Below are the code and all the weights of a small trained network. Each question names an input and a class and asks about switching units off, where a switched-off unit gives its printed mean instead of its output.

import numpy as np


def w(rows, s, z=0):
    codes = np.array(rows[::2]) - 128.0
    scale = np.full(codes.shape[1], s)
    scale[-1] = z or s
    return codes * scale


def f(y):
    return y / 2 * (1 + np.tanh(0.7978845608 * (y + 0.044715 * y**3)))


def log_softmax(a):
    a = a - a.max(-1, keepdims=True)
    return a - np.log(np.exp(a).sum(-1, keepdims=True))


def net(x, mask):
    res = np.array(x, float).reshape(1, 7) / 4 @ E
    y = f(res @ A[0][:, :-1].T + A[0][:, -1])
    res = res + np.where(mask, y, B[0][:, -1]) @ B[0][:, :-1]
    return log_softmax(res[-1] @ U[:, :-1].T + U[:, -1])


A, B = {}, {}
E = w([
[175,156,88,171,132,29],'x0',
[248,194,80,75,131,188],'x1',
[46,223,142,94,71,165],'x2',
[152,148,4,254,107,195],'x3',
[62,137,38,90,220,143],'x4',
[208,167,117,218,150,182],'x5',
[75,172,45,110,128,121],'x6',
],0.0087)
A[0] = w([
[124,73,125,175,40,88,203],'N0',
[106,148,186,105,97,161,126],'N1',
[112,92,150,128,128,57,156],'N2',
[134,71,144,161,152,156,205],'N3',
[164,203,67,153,102,150,251],'N4',
[147,122,156,178,100,136,179],'N5',
[17,130,107,129,156,171,243],'N6',
[156,108,85,128,165,69,187],'N7',
[96,94,248,89,171,131,253],'N8',
[194,104,64,106,160,99,137],'N9',
[177,153,63,156,143,142,168],'N10',
[102,157,97,153,149,94,162],'N11',
[178,105,139,183,114,92,227],'N12',
[146,172,110,107,114,179,156],'N13',
[118,111,23,164,156,71,187],'N14',
[178,102,194,176,126,83,112],'N15',
[131,145,105,65,181,180,105],'N16',
[128,91,92,106,212,216,179],'N17',
[165,126,78,117,164,111,136],'N18',
[209,104,94,133,162,105,228],'N19',
[130,110,122,97,74,78,54],'N20',
[161,164,62,126,37,136,101],'N21',
[197,157,166,108,138,121,67],'N22',
[163,135,119,80,71,145,53],'N23',
[145,169,95,154,83,163,111],'N24',
],0.012,0.0045)
B[0] = w([
[138,98,137,131,68,224,201],'N0',
[100,151,140,100,87,120,180],'N1',
[134,97,110,107,121,158,192],'N2',
[122,88,114,109,127,196,178],'N3',
[103,157,110,130,83,176,244],'N4',
[123,85,150,130,175,176,176],'N5',
[87,141,77,29,182,68,241],'N6',
[119,129,105,92,105,88,184],'N7',
[138,59,114,79,90,118,246],'N8',
[200,210,75,81,62,22,191],'N9',
[199,157,102,127,91,119,218],'N10',
[164,153,60,59,99,64,169],'N11',
[107,118,86,99,144,165,208],'N12',
[109,144,156,115,127,182,184],'N13',
[118,118,54,49,150,108,226],'N14',
[139,97,78,127,170,159,196],'N15',
[174,53,153,158,135,150,175],'N16',
[180,20,146,179,118,185,201],'N17',
[184,160,95,140,114,106,173],'N18',
[110,119,33,2,91,91,215],'N19',
[166,104,165,197,104,144,156],'N20',
[117,177,140,155,127,153,196],'N21',
[41,125,159,134,158,96,166],'N22',
[102,136,172,154,173,93,150],'N23',
[121,148,160,198,101,166,190],'N24',
],0.0086,0.013)
U = w([
[130,132,200,145,77,51,61],'0',
[68,255,155,170,142,132,62],'1',
[125,164,52,62,113,28,215],'2',
[200,103,121,163,214,37,4],'3',
[200,84,122,163,71,213,180],'4',
[102,64,116,106,228,140,134],'5',
],0.0092,0.0029)

Each question gives the input, the list of numbers given to net, and the class t.
The units are the neurons (one row each of A and B). Each row of codes is followed by its name. A weight is (code - 128) times the scale printed after its matrix; where a second scale follows, it is the last column's (A, B and U).
mask holds one flag per neuron, in row order. A switched-off neuron (its flag False) gives its mean, the last column of its row in B, instead of its output. The means were averaged over made-up inputs and are rounded, as every weight is.
A unit's drop is (log p(t) with every unit on - log p(t) with that unit switched off) / (log p(t) with every unit on - log p(t) with every unit switched off).
The circuit of an input: a set's keep is (log p(t) with only the set's units on - log p(t) with every unit switched off) / (log p(t) with every unit on - log p(t) with every unit switched off). Starting from the 12 units with the biggest drops (on a tie, the unit counted first), units are removed one at a time, each time the one whose removal leaves the highest keep (on an exact tie, the one counted first), for as long as the keep stays at least 0.8.
circuit, biggest first: the units of the circuit, biggest drop first
k most important neurons: the k neurons with the biggest drops, biggest first
drop of u: that unit's drop, to one decimal
input [3,5,0,2,-8,-8,-4], class 4: circuit, biggest first -> (N6)
input [-6,-6,8,0,-2,8,4], class 1: 2 most important neurons -> (N19; N14)
input [-8,-5,8,4,4,-2,-7], class 5: circuit, biggest first -> (N9; N19; N6)
input [-7,-6,6,8,-5,-3,-2], class 1: circuit, biggest first -> (N17; N8; N16; N19)
input [8,-8,-7,-7,-5,0,-8], class 4: 4 most important neurons -> (N0; N6; N20; N14)
input [2,4,6,-7,5,8,4], class 1: circuit, biggest first -> (N8; N19; N14)
input [-8,-5,5,7,4,-3,0], class 5: circuit, biggest first -> (N17; N9; N19; N6)
input [-5,1,-4,2,2,-7,-2], class 5: circuit, biggest first -> (N10; N9)
input [0,2,5,2,-6,-5,-2], class 4: 3 most important neurons -> (N6; N0; N9)
input [-2,4,-8,3,0,7,1], class 2: 4 most important neurons -> (N19; N9; N0; N14)
input [-1,7,7,-4,5,3,1], class 4: 2 most important neurons -> (N16; N17)
input [-6,6,1,-3,7,-1,5], class 5: 2 most important neurons -> (N6; N0)
input [8,8,3,7,-5,7,2], class 2: 4 most important neurons -> (N19; N9; N10; N14)
input [6,-3,-6,8,0,-1,-7], class 2: circuit, biggest first -> (N19)
input [-1,2,-4,-7,0,-7,-2], class 5: drop of N9 -> 0.4
input [-7,-3,8,3,1,4,6], class 1: drop of N3 -> 0.0
input [7,-4,8,2,-7,-1,7], class 1: drop of N17 -> 0.1
input [-7,-1,2,-7,-5,6,-3], class 5: drop of N1 -> -0.1
